Below are the code and all the weights of a small trained network. Each question names an input and a target symbol and asks about switching units off, where a switched-off unit gives its printed mean instead of its output.

import numpy as np


def w(rows, s, z=0):
    codes = np.array(rows[::2]) - 128.0
    scale = np.full(codes.shape[1], s)
    scale[-1] = z or s
    return codes * scale


def norm(h):
    return h / np.sqrt((h * h).mean(-1, keepdims=True) + 1e-5)


def f(y):
    return np.maximum(y, 0)


def softmax(a):
    e = np.exp(a - a.max(-1, keepdims=True))
    return e / e.sum(-1, keepdims=True)


def log_softmax(a):
    a = a - a.max(-1, keepdims=True)
    return a - np.log(np.exp(a).sum(-1, keepdims=True))


def net(x, mask):
    ids = ['βδεημπσ'.index(c) for c in x.split()]
    T = len(ids)
    res = E[ids] + P[:T]
    r = norm(res)
    for j in range(2):
        rows = slice(3 * j, 3 * j + 3)
        q, k, v = (r @ M[0][rows].T for M in (Q, K, V))
        z = softmax(np.where(np.tri(T) > 0, q @ k.T / 3**0.5, -1e9)) @ v
        o = O[0][rows]
        res = res + np.where(mask[j], z, o[:, -1]) @ o[:, :-1]
    y = f(norm(res) @ A[0][:, :-1].T + A[0][:, -1])
    res = res + np.where(mask[2:14], y, B[0][:, -1]) @ B[0][:, :-1]
    return log_softmax(norm(res)[-1] @ U[:, :-1].T + U[:, -1])


Q, K, V, O, A, B = {}, {}, {}, {}, {}, {}
E = w([
[99,130,25,85],'β',
[68,144,151,23],'δ',
[148,251,164,112],'ε',
[93,147,165,196],'η',
[111,24,70,219],'μ',
[217,141,166,99],'π',
[146,107,130,157],'σ',
],0.011)
P = w([
[180,178,3,165],'0',
[102,59,166,127],'1',
[118,65,161,79],'2',
[120,54,150,72],'3',
[107,65,152,76],'4',
[100,61,154,68],'5',
[111,64,139,45],'6',
[98,57,158,61],'7',
[105,46,154,53],'8',
[109,44,152,48],'9',
[97,49,151,45],'10',
[99,43,149,57],'11',
[98,51,151,44],'12',
],0.0034)
Q[0] = w([
[118,146,47,98],'H0',
[239,196,92,121],'H0',
[86,171,140,250],'H0',
[102,214,208,139],'H1',
[220,89,101,132],'H1',
[99,157,77,118],'H1',
],0.014)
K[0] = w([
[47,161,166,53],'H0',
[32,56,156,131],'H0',
[85,169,69,228],'H0',
[10,140,136,164],'H1',
[203,124,187,134],'H1',
[92,64,95,76],'H1',
],0.012)
V[0] = w([
[191,161,156,92],'H0',
[187,74,165,131],'H0',
[85,143,200,120],'H0',
[124,137,152,80],'H1',
[2,98,66,181],'H1',
[117,147,90,120],'H1',
],0.0093)
O[0] = w([
[120,24,216,137,222],'H0',
[255,2,42,91,231],'H0',
[186,177,139,221,104],'H0',
[179,167,132,94,116],'H1',
[119,155,89,223,26],'H1',
[162,87,153,141,10],'H1',
],0.0051,0.0013)
A[0] = w([
[85,110,152,109,79],'N0',
[206,143,62,205,45],'N1',
[121,106,89,95,131],'N2',
[240,62,127,4,94],'N3',
[143,166,145,180,87],'N4',
[106,139,119,130,2],'N5',
[88,133,110,151,63],'N6',
[156,121,166,184,4],'N7',
[143,140,119,54,103],'N8',
[134,182,202,71,30],'N9',
[148,63,207,114,140],'N10',
[99,141,127,146,136],'N11',
],0.012,0.0025)
B[0] = w([
[144,145,150,116,148],'N0',
[117,109,169,102,151],'N1',
[160,155,140,152,156],'N2',
[252,118,168,61,247],'N3',
[203,86,120,114,157],'N4',
[142,145,111,128,131],'N5',
[151,136,132,88,152],'N6',
[138,88,96,69,137],'N7',
[172,91,121,142,162],'N8',
[47,104,132,103,156],'N9',
[120,165,80,148,195],'N10',
[148,137,121,92,155],'N11',
],0.011)
U = w([
[96,80,94,188,253],'β',
[119,113,244,195,66],'δ',
[39,124,177,60,125],'ε',
[161,213,151,222,128],'η',
[117,188,20,82,31],'μ',
[100,189,182,137,125],'π',
[212,86,156,82,137],'σ',
],0.011,0.0032)

Each question gives the input, a string of symbols that net reads in full, and the target symbol t.
The units are the heads (3 rows each of Q, K, V and O) and the neurons (one row each of A and B). Each row of codes is followed by its name. A weight is (code - 128) times the scale printed after its matrix; where a second scale follows, it is the last column's (O, A, B and U).
mask holds one flag per unit, heads first, then neurons. A switched-off unit (its flag False) gives its mean, the last column of its rows in O or B, instead of its output. The means were averaged over made-up inputs and are rounded, as every weight is.
A unit's drop is (log p(t) with every unit on - log p(t) with that unit switched off) / (log p(t) with every unit on - log p(t) with every unit switched off).
The circuit of an input: a set's keep is (log p(t) with only the set's units on - log p(t) with every unit switched off) / (log p(t) with every unit on - log p(t) with every unit switched off). Starting from the 12 units with the biggest drops (on a tie, the unit counted first), units are removed one at a time, each time the one whose removal leaves the highest keep (on an exact tie, the one counted first), for as long as the keep stays at least 0.8.
units of the circuit, in order: the units of the circuit, biggest drop first
top k neurons: the k neurons with the biggest drops, biggest first
heads that matter: for each layer, one digit per head in row order, 1 if its drop is at least 0.15 and else 0, layers parted by /
drop of u: that unit's drop, to one decimal
input ε η η η η β σ μ δ σ η, target δ: units of the circuit, in order	N3, H1, N10
input μ δ ε η ε η η ε β δ, target ε: units of the circuit, in order	H0, N3, N9
input β π π μ η ε η μ σ μ η η, target π: top 2 neurons	N3, N10
input β ε ε ε ε η δ δ μ μ μ, target β: top 2 neurons	N3, N10
input δ η β, target μ: units of the circuit, in order	H0, N3
input β η μ σ π μ μ μ δ ε, target μ: units of the circuit, in order	N3, H0, H1
input ε μ σ π β η, target δ: units of the circuit, in order	N3
input β σ ε η β μ ε, target μ: top 3 neurons	N3, N9, N2
input σ σ β β η, target ε: units of the circuit, in order	H0, N3
input μ ε β ε, target ε: heads that matter	00
input π η π δ ε η ε δ δ π ε, target π: heads that matter	11
input π μ η, target β: units of the circuit, in order	N3, H0, H1
input δ η σ ε δ ε η δ δ, target ε: top 2 neurons	N9, N3
input μ η σ ε η β β, target μ: heads that matter	11
input σ η μ η μ η ε, target η: heads that matter	11
input β η η η σ η π π μ σ η, target π: top 3 neurons	N3, N10, N9
input β σ ε β β β μ μ, target β: heads that matter	00
input η η ε σ η ε ε, target η: drop of H0	1.7
input η ε η δ π ε ε, target π: drop of N7	0.0
input σ μ ε σ η σ η, target ε: drop of N6	0.1
